In the rows, zero is written as 128.
Here are made-up things, facts about them, and rows of numbers that follow some of those facts. Name the thing behind each unnamed row.

Some facts about the things:
bekliru brevo:zastor pesin:210 grigo:457
bestim pesin:151 grigo:457
boste brevo:fluplan pesin:777 grigo:737
bristuplom brevo:gokluk pesin:627 grigo:457
brofli pesin:151 grigo:457
brope brevo:stiseze pesin:687 grigo:737
bropu brevo:dotrem pesin:151 grigo:737
brudir brevo:trikanes pesin:687 grigo:737
bruzi brevo:voklok pesin:151 grigo:737
bupluk pesin:687 grigo:457
bureto brevo:fuzimar pesin:849 grigo:768
butas brevo:kaplo pesin:151 grigo:768
dabon brevo:miflil pesin:627 grigo:457
davom brevo:sisegan pesin:151 grigo:737
deske brevo:vigreso pesin:151 grigo:768
disil pesin:687 grigo:768
dodu brevo:trikobram pesin:627 grigo:737
doku brevo:durom pesin:627 grigo:737
dolopa pesin:849 grigo:768
dotrem brevo:grofum pesin:687 grigo:457
dregron brevo:skostu pesin:151 grigo:457
dridok brevo:gredror pesin:151 grigo:457
driko brevo:plastek pesin:151 grigo:768
drivok brevo:repom pesin:777 grigo:457
druzik pesin:849 grigo:457
durom brevo:gratreka pesin:627 grigo:737
duzum brevo:gezir pesin:151 grigo:737
fafim brevo:rora pesin:210 grigo:737
fesopen pesin:151 grigo:737
festodin brevo:klebor pesin:210 grigo:737
fipus brevo:klibrun pesin:849 grigo:737
firur brevo:lolon pesin:777 grigo:737
flaforor brevo:goplapla pesin:849 grigo:737
flagir brevo:gradrisu pesin:210 grigo:457
flegugrel pesin:627 grigo:768
flofe brevo:gretos pesin:151 grigo:457
flostin brevo:raden pesin:151 grigo:737
flozas brevo:tubostik pesin:151 grigo:737
flumar brevo:todo pesin:151 grigo:457
fluplan brevo:sabo pesin:849 grigo:768
fute brevo:katrok pesin:777 grigo:457
fuzimar brevo:niskisku pesin:210 grigo:457
gezir brevo:boste pesin:849 grigo:737
gidar brevo:skizuk pesin:151 grigo:457
gokluk brevo:loplim pesin:151 grigo:768
goplapla brevo:vobrer pesin:777 grigo:737
gopo brevo:fute pesin:151 grigo:457
gradrisu brevo:dridok pesin:151 grigo:457
grakes brevo:brope pesin:627 grigo:457
gratreka brevo:brudir pesin:849 grigo:457
gredror brevo:skufluski pesin:210 grigo:737
grelevus brevo:lagre pesin:627 grigo:737
gretos brevo:flozas pesin:151 grigo:737
gristiflu brevo:kikoron pesin:151 grigo:737
grofum brevo:fipus pesin:210 grigo:457
grustar brevo:niska pesin:151 grigo:457
kaplo brevo:naskes pesin:777 grigo:737
katrok brevo:plepil pesin:849 grigo:457
kegen brevo:sutinus pesin:627 grigo:457
kikoron brevo:vuklir pesin:151 grigo:737
kisil brevo:festodin pesin:210 grigo:457
klebor brevo:driko pesin:151 grigo:457
klibrun brevo:regrul pesin:627 grigo:737
klofel brevo:sadun pesin:777 grigo:737
klostinek brevo:zoklel pesin:687 grigo:737
kludrur brevo:flostin pesin:687 grigo:457
kobar brevo:zeflotam pesin:151 grigo:457
lagre brevo:bupluk pesin:151 grigo:768
laklor brevo:skabruskis pesin:151 grigo:737
lekligren brevo:dabon pesin:627 grigo:768
lodru pesin:687 grigo:737
lolon brevo:gristiflu pesin:627 grigo:768
loplim brevo:zarales pesin:627 grigo:737
lotaton brevo:grustar pesin:210 grigo:737
luzan brevo:stotok pesin:210 grigo:768
mabiklik brevo:zoflek pesin:151 grigo:737
miflil brevo:grelevus pesin:210 grigo:768
mubil brevo:viflu pesin:151 grigo:768
naman pesin:777 grigo:457
naskes brevo:lodru pesin:849 grigo:737
niska brevo:gidar pesin:777 grigo:737
niskisku brevo:plapus pesin:210 grigo:457
nizam brevo:bruzi pesin:627 grigo:457
pituben brevo:tredizul pesin:151 grigo:737
plalinin pesin:151 grigo:457
plapus brevo:stegran pesin:777 grigo:737
plastek pesin:849 grigo:768
plepil brevo:trizum pesin:687 grigo:737
pludalek brevo:zuklom pesin:210 grigo:768
raden brevo:pituben pesin:777 grigo:457
regrul brevo:stiplak pesin:210 grigo:768
repom brevo:stigik pesin:151 grigo:457
rora brevo:plalinin pesin:849 grigo:737
runam brevo:mabiklik pesin:849 grigo:737
sabo brevo:kobar pesin:210 grigo:768
sabro brevo:luzan pesin:151 grigo:737
sadun brevo:dregron pesin:627 grigo:457
sedam pesin:151 grigo:768
selak brevo:skemu pesin:687 grigo:457
sisegan brevo:runam pesin:151 grigo:737
sitri brevo:bestim pesin:210 grigo:457
skabruskis pesin:210 grigo:457
skedrol pesin:777 grigo:737
skemu brevo:solas pesin:687 grigo:737
skiflon brevo:kisil pesin:151 grigo:457
skizuk brevo:sosoplu pesin:151 grigo:768
skostu brevo:vuka pesin:777 grigo:737
skoza brevo:bropu pesin:210 grigo:457
skufluski brevo:nizam pesin:151 grigo:457
solas brevo:fafim pesin:687 grigo:768
sosoplu brevo:mubil pesin:687 grigo:737
stegran brevo:flaforor pesin:627 grigo:737
steskik brevo:klofel pesin:151 grigo:737
stigik brevo:trakoro pesin:151 grigo:457
stiplak brevo:gopo pesin:687 grigo:737
stiseze brevo:lekligren pesin:210 grigo:768
stotok pesin:151 grigo:737
stuba brevo:kegen pesin:210 grigo:457
sutinus brevo:steskik pesin:151 grigo:768
tebas pesin:627 grigo:737
tiven brevo:bristuplom pesin:151 grigo:768
todo pesin:627 grigo:768
tradul brevo:drivok pesin:687 grigo:768
trakoro brevo:davom pesin:210 grigo:737
tredizul brevo:flofe pesin:687 grigo:457
tregal brevo:duzum pesin:151 grigo:737
tretro brevo:brofli pesin:687 grigo:768
trikanes brevo:tregal pesin:210 grigo:737
trikobram brevo:laklor pesin:151 grigo:737
trizum brevo:pludalek pesin:687 grigo:737
trodre pesin:151 grigo:737
tubostik brevo:disil pesin:777 grigo:768
vemeko brevo:fesopen pesin:777 grigo:768
viflu brevo:butas pesin:210 grigo:457
vigreso brevo:bureto pesin:151 grigo:737
vobrer brevo:sabro pesin:151 grigo:737
vodal brevo:flagir pesin:210 grigo:737
voklok brevo:sedam pesin:210 grigo:768
vube brevo:zuzem pesin:627 grigo:737
vuka brevo:skiflon pesin:210 grigo:457
vuklir brevo:doku pesin:777 grigo:768
zarales brevo:klostinek pesin:151 grigo:457
zastor brevo:vodal pesin:151 grigo:457
zeflotam brevo:tretro pesin:777 grigo:737
ziplo brevo:skoza pesin:210 grigo:457
zoflek brevo:vube pesin:151 grigo:737
zoklel brevo:firur pesin:777 grigo:457
zubrogrek brevo:sitri pesin:151 grigo:737
zuklom brevo:bekliru pesin:777 grigo:737
zuzem brevo:vemeko pesin:210 grigo:737

Some rows with their names:
[125 159 147 177 187 106 112 113  92 196 177 127  80 164 138 118 133 147
 105 122 148 137 131 114 117  79 103 128 124 101 101 123 197  66 168 118
  99  96  99]: firur
[172 110 146 186 173 118 102 139  88 182 184 118  97 138 155  96 179 134
 114 103 142 150 125 135 117 125 137 110 120  66 128 139 160 123 156 101
  75  89  87]: trodre
[109 127 122 172 166 110 104 127 104 203 187 109  84 137 147 104 129 138
 118 117 145 127 112 139 127 109 130 145 114 100 104 108 165  89 147 120
  93 105 123]: brudir
[127 171 147 164 178 106 116  90  80 205 177 131  81 152 151 114 132 144
 113 119 149 144 128 117 105  89 107 136 129  97 116 136 182  71 165 122
  98  88  85]: boste
[105 137 136 175 158 129 108 117  91 211 205 103  86 130 144  87 132 152
 148 127 134 149  99 131 131 128 123 155 113  82 101 121 165 108 121 121
  79  98 122]: durom
[ 89 172 190 173 190 106 126  87  91 210 169 114 123 142 151  87 156 150
 179 141 137 162 137 127 112  82 129 157 111  84 106 128 183  84 120 153
 108 101  88]: sitri
[185  99 141 188 183 105  93 129  88 181 162 115  95 114 177  92 187 107
  91 100 108 139 149 142 127 100 145 140 119  88 131 135 148 116 160 102
 114  94 108]: dolopa
[160 167 168 182 191 113 118 111  87 181 173 126  98 153 144 116 137 147
 121 136 140 153 135 114 112  84  96 127 121  97 119 157 182  85 138  94
  95  82  97]: plapus
[158 112 146 175 169 102 105 128  85 184 179 125  93 140 172 102 186 131
 122 102 156 137 132 148 100 121 151 110 117  71 136 133 146 117 158 113
  77  86  70]: fesopen
[146 175 151 171 188 115  98  98  76 201 184 131  61 150 154  99 152 145
 102 122 111 151 137  99 135  83  96 157 129  93 101 125 192  75 157 116
 112 100 104]: vuklir
[129 107 164 182 185 103 105 122  80 199 184 120  87 121 188  81 201 132
 164 118 123 145 131 149 114 111 160 149 107  64 110  93 133 125 121 143
  82  91  78]: todo
[102 155 169 177 214 108 144  82  83 229 165 124 114 130 132  88 119 154
 173 136 138 147 133 121  97  85 128 151 101  84  99 118 176  88 104 132
  81  83  72]: vodal
[151 148 125 165 158 122  95 123  94 196 199 119  79 142 149 101 138 146
 107 111 143 139 114 121 131 136 114 134 118  93 116 140 165 100 149  97
  85 104 111]: duzum
[139 159 144 163 168 104  91 142 117 185 183 123 109 151 161  94 157 144
 116 112 155 127 133 130 140 127 122 128 107  99 113 123 161  84 145 123
 107 133 107]: kobar
[114 159 172 160 171 110 111 125 108 204 181 110 125 128 171  85 154 141
 177 134 147 149 119 141 123 131 140 158 101  90 108 128 127 102 108 144
 104 118  97]: kegen
[185 153 158 167 186 115  95 146  98 190 188 131  85 134 177  94 160 132
 119 122 124 141 126 116 136 125 114 144 110  94 108 130 132 104 126 100
  99 110  96]: driko
[135  85 146 198 183 107 111 149  97 187 169 108 104 135 157 100 172 125
 125 110 142 138 126 154 109  97 157 118 112  74 114 108 158 115 150 123
  84  89  96]: lodru
[ 90 174 189 173 191 105 126  87  92 210 170 116 119 140 151  88 150 149
 179 142 138 161 136 125 112  81 126 159 109  87 103 128 178  84 118 152
 109 104  88]: ziplo
[118 137 148 176 170 127 111 123  95 204 198 104  98 127 147  90 132 149
 158 134 137 149 106 133 127 122 125 149 107  85 102 126 156 110 109 109
  76  96 117]: loplim
[177 170 174 163 174 127 101 168 119 192 178 121 123 141 170  95 154 120
 129 124 146 164 110 108 132 144 119 140 116  93 108 160 122 104 145 117
 121 128  98]: dregron

Which thing is each row?
No name comes twice in this set of rows, the named rows included.
[138 136 175 191 195  95 108 125  93 180 155 128 116 161 148  97 192 135
 112 110 141 155 154 123 117  74 134 111 123  71 116 123 200  90 173 141
 109 107  80] : naman
[ 98 146 184 195 201 102 129 110  92 183 175 110 107 155 141 116 139 163
 174 164 143 148 134 144 108  53 105 138 106  97 102 116 189  83  93 120
  85  76 109] : trakoro
[144 120 164 199 202 103 117 125  86 184 161 129  96 161 145 113 173 133
 108 112 144 148 140 125 104  72 126 106 125  73 112 118 193  94 175 121
  88  82  74] : skedrol
[141 145 163 175 187 121 105 129  96 198 193 115  91 120 170  82 154 145
 165 139 115 144 123 129 137 116 121 165  98  91  97 113 141 111  84 113
  88 103 114] : lekligren
[172 134 137 174 190  95  94 142 110 179 164 120  91 128 181 107 148 118
  97 121 127 113 148 141 133  90 127 150 105 127 117 120 131  83 130 100
 121 109 122] : bureto
[136 154 184 172 178 132 112 158 116 203 181 105 133 130 165  85 151 127
 173 139 135 173 101 120 132 135 131 159 107  83  91 140 122 115 113 136
 114 121 108] : sadun
[108 162 176 185 200 118 116  94  76 212 185 120  79 136 151  87 149 150
 160 148 104 163 126 109 130  72 107 175 114  86  84 110 185  87 111 133
 100  92 109] : sabo
[144 148 120 165 149 111  89 110 103 193 174 103 103 124 154  87 144 124
  86 101 130 137 134 132 146 118 126 154 122 107 128 156 169  90 167 108
 132 125 136] : gratreka
[132  95 160 197 176 121 112 131  87 194 186 104 105 127 150  86 173 138
 156 119 133 161 112 144 115 117 149 132 110  58 110 121 160 133 122 120
  69  84  97] : tebas
[ 91 133 192 191 191 102 122  90  80 203 162 111 121 141 154  82 195 138
 171 126 132 174 142 134 103  74 152 142 119  56 113 119 188 106 142 168
 103  90  72] : skabruskis
[ 76 160 158 175 180 111 125  77  76 225 185 112  83 143 144 102 128 150
 159 136 140 156 114 125 105  81 119 161 121  84  97 115 184  81 137 146
  90  82  98] : trikanes
[150 167 152 167 213  98 131  88  87 214 159 141 105 140 137  99 122 145
 123 115 148 132 150 109  99  95 118 128 112  96 120 136 173  79 141 107
  84  93  61] : zuklom
[140 125 111 176 165 105 101 129 107 193 171 109  88 133 154 112 123 122
  84 107 146 117 125 142 127 103 128 136 118 117 115 128 156  83 166 105
 110 105 127] : gezir
[161 138 134 167 158  92 105 109  97 168 168 110 102 126 177 120 138 128
 114 128 154 115 151 169 107 101 127 135 109 130 155 163 140  90 124  82
 103  84 116] : runam

Now the same things, written a new way:
Some rows with their names:
[136 137 139  90 119 128 150 130 125 106  77 106 150 115 125 131 174  95
 121 155 143 105 111 131 123 154  94 136 108 128 159 138 130 150 115 115
  86 150]: dolopa
[139 140 141 101 131 117 146 125 128  92  90  87 155 125 123 127 172 110
 137  96 155 105 136 130 119 147 106 144 114 114 150 144 151 148 159 127
 117 147]: solas
[127 135 155  89 134 103 161  40 138 104  82  86 138 145 120 123 150 100
 134 149 113 128 114 123 127 114  75 145 129 120 155 155 143 142 143 127
 174 151]: zarales
[146 137 120  96 108 114 159 106 156  97  85  81 157 140 119 105 137 116
 103 173 139 107 120 118 120 124  93 153 105 119 143 138 139 153 142 114
  84 154]: sutinus
[134 137 150  94 134 121 139  95 148 111  88  90 140 155 134 103 121 104
  82 121 124  78 143 113 144 119  71 150  89 131 146 152 160 150 142 126
 124 160]: kegen
[130 125 120  97 126 107 153  51 142 115  83  90 146 148 126 109 150 104
 102 131 116 109 121 122 128 119  90 141 125 123 152 143 145 143 142 135
 123 154]: dregron
[136 148 134  92 133 111 144 141 129 109  74  85 141 120 128 119 157 109
 118 114 146  98 141 125 124 140  66 137 120 124 147 141 156 150 137 110
 142 144]: flegugrel
[130 107 120  99 141 129 152  84 143 106 108 121 130 157 128 103 191  92
 117 114 132  97  94 128 131  91  95 136 139 122 161 166 150 146 140 136
 167 151]: naman
[130 135 106  93 129  96 159  99 119 115  67  84 147 111 116 130 191 107
 143 102 139 138 118 136 107 141  82 125 160 118 156 130 141 143 135 124
 141 136]: driko
[142 131 127  85 124 112 165 103 132 117  80  93 167 137 123 111 153 125
 129 118 143 127 124 124 115 132  90 150 133 124 142 122 139 153 130 132
 149 149]: deske
[131 107 121  98 132 116 156  49 143 123  99 111 146 184  97 115 145 104
 100 123 122 163 101 109 122 104  98 141 156 104 147 138 164 150 123 141
  90 149]: ziplo
[133 138 112  88 134  93 149  77 140 107  79  99 157 144 116 114 157  99
 114 152 127 115 123 139 124 116 122 149 119 131 129 138 139 141 131 119
 137 141]: gretos
[127 114  64 107 123 101 140  65 144 132  78  93 148 136 125 105 169  96
  71 104 120  87 123 126 123 128 103 122 128 130 156 132 146 140 140 142
  63 149]: brofli
[132 151 135  91 145 100 131 117 138  97  80  97 138 145 124 117 149  88
 106 146 131  92 142 135 133 125  98 144  94 134 130 154 163 142 136  96
 121 140]: vube
[131 137 136  86 136 117 141 109 127 110  78 124 154 127 119 131 161  84
 122 165 132 102 112 142 135 132 128 146  98 139 138 142 132 141 111 117
 111 147]: flaforor
[142 130  94  96 120 109 165  80 140 110  88  94 147 139 107 109 168 111
 130 164 148 130 106 129 112 114  88 136 146 115 148 141 128 150 129 118
  87 147]: pludalek
[126 127 107 101 127 100 151  54 140 115  76  88 142 132 120 117 159  96
 104 127 117 106 116 125 127 118  90 131 127 124 154 145 142 138 146 134
 117 150]: plalinin
[127 122 122  99 128 105 150  62 142 116  83  95 147 151 119 119 152  99
  99 115 113 132 116 118 124 121  92 138 134 119 154 140 158 144 139 137
 113 148]: gopo
[134 133 115  87 137  97 151  67 141 115  85 102 156 156 121 110 162 101
 121 147 126 117 126 140 118 123 118 149 121 133 131 137 143 143 130 115
 120 141]: sisegan
[130 129 117  93 131 104 160  37 140 121  80  87 143 130 135 105 159 105
 118 132 120  91 124 132 128 119  81 138 123 136 154 144 128 142 143 136
 148 156]: gradrisu

Name these rows:
No name comes twice in this set of rows, the named rows included.
[128 124 118  96 131 105 153  54 140 120  81  91 147 141 123 114 154 102
 105 121 118 111 119 124 128 114  89 137 129 124 152 141 143 142 142 139
 137 152] : flofe
[126 118  95  97 138 105 160  28 129 128  87 102 137 147 109 116 173 100
 127 118 126 133 104 128 121 106  87 126 163 116 156 146 134 141 132 139
 126 146] : kisil
[130  99 130  92 151 134 159  75 131 118 113 127 136 165 139  99 202 105
 133  82 135 107 103 131 129 106  91 137 151 131 160 154 150 151 130 144
 184 148] : drivok
[132 155 140  85 150 105 140 149 119 121  70 116 168 121 113 121 121 108
 114  99 141  96 135 135 145  88 109 156 112 128 116 138 150 142 129 137
 246 149] : dodu
[132 121 110  95 143 116 148 117 143  93 106 130 139 154 116 109 187  87
 127 148 143  99  96 142 130  80 129 146 130 124 138 165 147 144 131 116
 176 140] : goplapla
[125 124 148  94 129 129 142  85 127 119  81 114 141 134 128 132 163  85
 101 138 120 109 107 124 135 143  99 133 109 128 162 145 142 144 118 136
  92 154] : katrok
[139 120 127  97 129 128 159 133 142  87 105 109 135 139 120 111 197  99
 138 141 154 111  94 131 117 101  92 140 141 114 157 161 145 152 136 112
 162 143] : vuklir
[135 157 160  89 137 111 148 135 126  98  76  80 137 121 127 125 154 107
 134 124 143 109 136 125 124 138  58 141 119 119 149 151 154 150 140 104
 167 144] : lolon
[130 142  96  99 123  86 140  78 156  91  80  89 143 140 109 118 158  81
 105 202 123 107 117 137 122 114 121 141 106 127 133 153 143 137 145  95
  73 140] : fesopen
[128 131 146 103 141 118 143  73 130 108  96  96 147 143 128 125 163 100
 121  74 133  99 134 125 133 135 105 140 112 121 154 151 152 141 162 147
 132 154] : tredizul
[126 137 121  94 129 115 147 127 105 115  62 106 140  84 119 150 204  85
 141 123 142 117 104 142 116 161  87 116 139 126 166 138 128 142 117 120
 114 139] : plastek
[137 135 111  96 117 103 157  98 141 104  77  80 149 128 120 118 168 109
 123 146 138 122 121 128 111 135  85 136 128 121 150 136 140 148 139 113
 102 143] : lagre
[131 122  92 101 130 108 161  50 136 123  86 106 145 140 100 111 146 104
 114 142 128 119  98 124 129  80  98 136 147 114 151 148 129 142 137 148
 141 156] : sitri
[131 114 140  88 135 109 155  13 150 116  95  86 136 182 147 101 177 103
 113 127 112 126 133 122 115 160  77 137 124 138 158 137 156 150 133 118
  54 146] : flumar
[138 136  84 102 115 105 161  94 141 102  83  92 145 125  97 116 162 103
 126 176 146 129 100 128 113 101  92 132 143 105 149 147 129 146 136 116
  82 147] : luzan

Now the same things, written a new way:
Some rows with their names:
[141 126 133 102  99 128 130 129 139 141 112 142 148 142 109 135 134 123
 118 186 120 147 142  99 133 132]: deske
[139 124 129 102 124 120 140 124 139 118 111 131 118 136 127 125 152 114
 124 197 126 138 144  99 128 134]: sabro
[138 135  64  81 105 151 126 161 123 123 103 165 111 115  79 155 155 170
 118 172 157 103 121 115 141 142]: plalinin
[114 110 125 105 113 120 167 125 144 139 121 123 125 143 116 149 157 128
 122 182 124 130 170 106 117 160]: duzum
[127 123 135 116 112 110 131 127 135 118 128 134 115 127 130 138 145 140
 129 218 123 139 150 105 121 141]: bropu
[135 121 130 105 124 120 141 127 140 122 115 130 117 136 124 128 149 118
 125 196 129 138 151  99 129 134]: flozas
[134 122 133 102  98 127 139 127 142 146 113 141 151 146 107 140 138 123
 116 181 118 147 148 100 128 140]: gokluk
[181 128 141 158 172 122 102 130 103 128 146  85 110 127 140 138  83  97
 147  39 148 126 155 119 139 124]: vodal
[142 132 138 154 148  97 102 118 121 129 132 133 123 115 146 136 110 123
 134  46 124 136 116 153 123 147]: ziplo
[157 129 145 156 129 109  90 106 134 150 126 119 143 126 155 136 105 114
 132  50 118 129 114 142 117 133]: miflil
[160 129 138 154 126 113  88 105 132 149 124 119 141 124 153 138 109 119
 131  50 121 121 108 142 116 132]: luzan
[140 134 137 153 152  97 104 119 126 134 126 133 122 115 144 132 110 120
 135  42 125 135 120 152 126 141]: stuba
[145 132 130 150 149 101 102 118 121 131 130 132 121 115 143 136 112 124
 133  41 127 129 116 153 125 146]: sitri
[100 142 129 124 118 131 159 135 108 117 133 138 143 131 114 108 115 122
 116 154 139 139 124 143 139 119]: selak
[111 152 146 174  95 120 130 141 104  98 181 153 139 107 108 129 116 127
 166 153 155 148 116 140 107 132]: fute
[124 151 134 145 114 132 152 123 121 101 146 151 147 125 113 105 142  77
 148 116 155 145  97 135 108 124]: drivok
[115 151 135 150 116 129 154 127 124 108 147 150 146 122 107 109 138  84
 151 117 157 143 108 135 110 121]: raden
[ 99 154 142 168 134 127 148 119 165 134 123 135 133 106 116  97 140  83
 165 134 163 120 133 126 108  76]: klofel
[128 100 120 152 152 145  76  94 156 121 153 118  87 126 166 127 147 130
 154  38  85 135 134 137 133 125]: naskes
[121 109 137 168 137 126  58 121 125 108 186 145  92 113 146 145 112 164
 163  54  79 167 141 148 145 143]: katrok

Name these rows:
No name comes twice in this set of rows, the named rows included.
[140 132 142 159 144  92  99 118 120 126 137 135 121 112 149 138 109 131
 136  56 121 137 115 157 120 150] : skoza
[132 133 148 171 131  82  85 117 115 120 149 141 119 103 157 147 106 153
 142  78 115 139 113 162 114 156] : grofum
[124 132 138 107 109 119 127 131 159 155  98 151 145 131 103 127 133 123
 124 188 121 147 151  99 139 109] : sutinus
[118 144 144 162 171  86 100 119 160 158 100 145 119  96 132 117 108 119
 143  43 128 133 133 153 136 101] : vuka
[ 95 136 146 159  98 121 132 131 105 107 162 119 125 118 145 126 109 164
 133 212 134 124 132 142 119 121] : stiplak
[176 133 138 146 170 117 106 141  94 127 143 111 121 126 117 136  75  98
 140  19 148 145 146 127 152 131] : flagir
[ 91 142 138 142 101 117 143 137 103 109 147 146 138 120 125 118 113 152
 121 184 132 141 117 152 131 127] : dotrem
[112 138 139 131  97 142 146 124 121 137 130 125 162 142 122 112 109 121
 115 162 133 132 121 133 132 107] : solas
[101 132 134 159 108 138 172 113 139 126 154 119 142 130 121 125 151  89
 154 121 157 116 132 131  88 134] : boste
[167 134 141 156 160 110  99 143  95 123 152 116 119 120 124 143  77 112
 143  35 142 146 143 133 146 138] : bekliru
[137 147 134 149  89 148 138 114 130 120 143 138 166 132 119 113 139  85
 146 123 152 129  92 124 100 113] : vemeko
[ 82 119 127 134 109 138 186 120 126 138 138 103 141 144 128 127 133 124
 118 153 137 111 151 142 114 137] : brudir
[115 138 136 130  95 143 146 122 119 134 130 125 162 141 124 111 112 119
 114 162 134 130 116 132 131 108] : tradul
[114 138 135 159 113 137 161 115 136 118 151 121 138 126 123 119 147  88
 158 128 160 119 125 128  93 122] : zeflotam

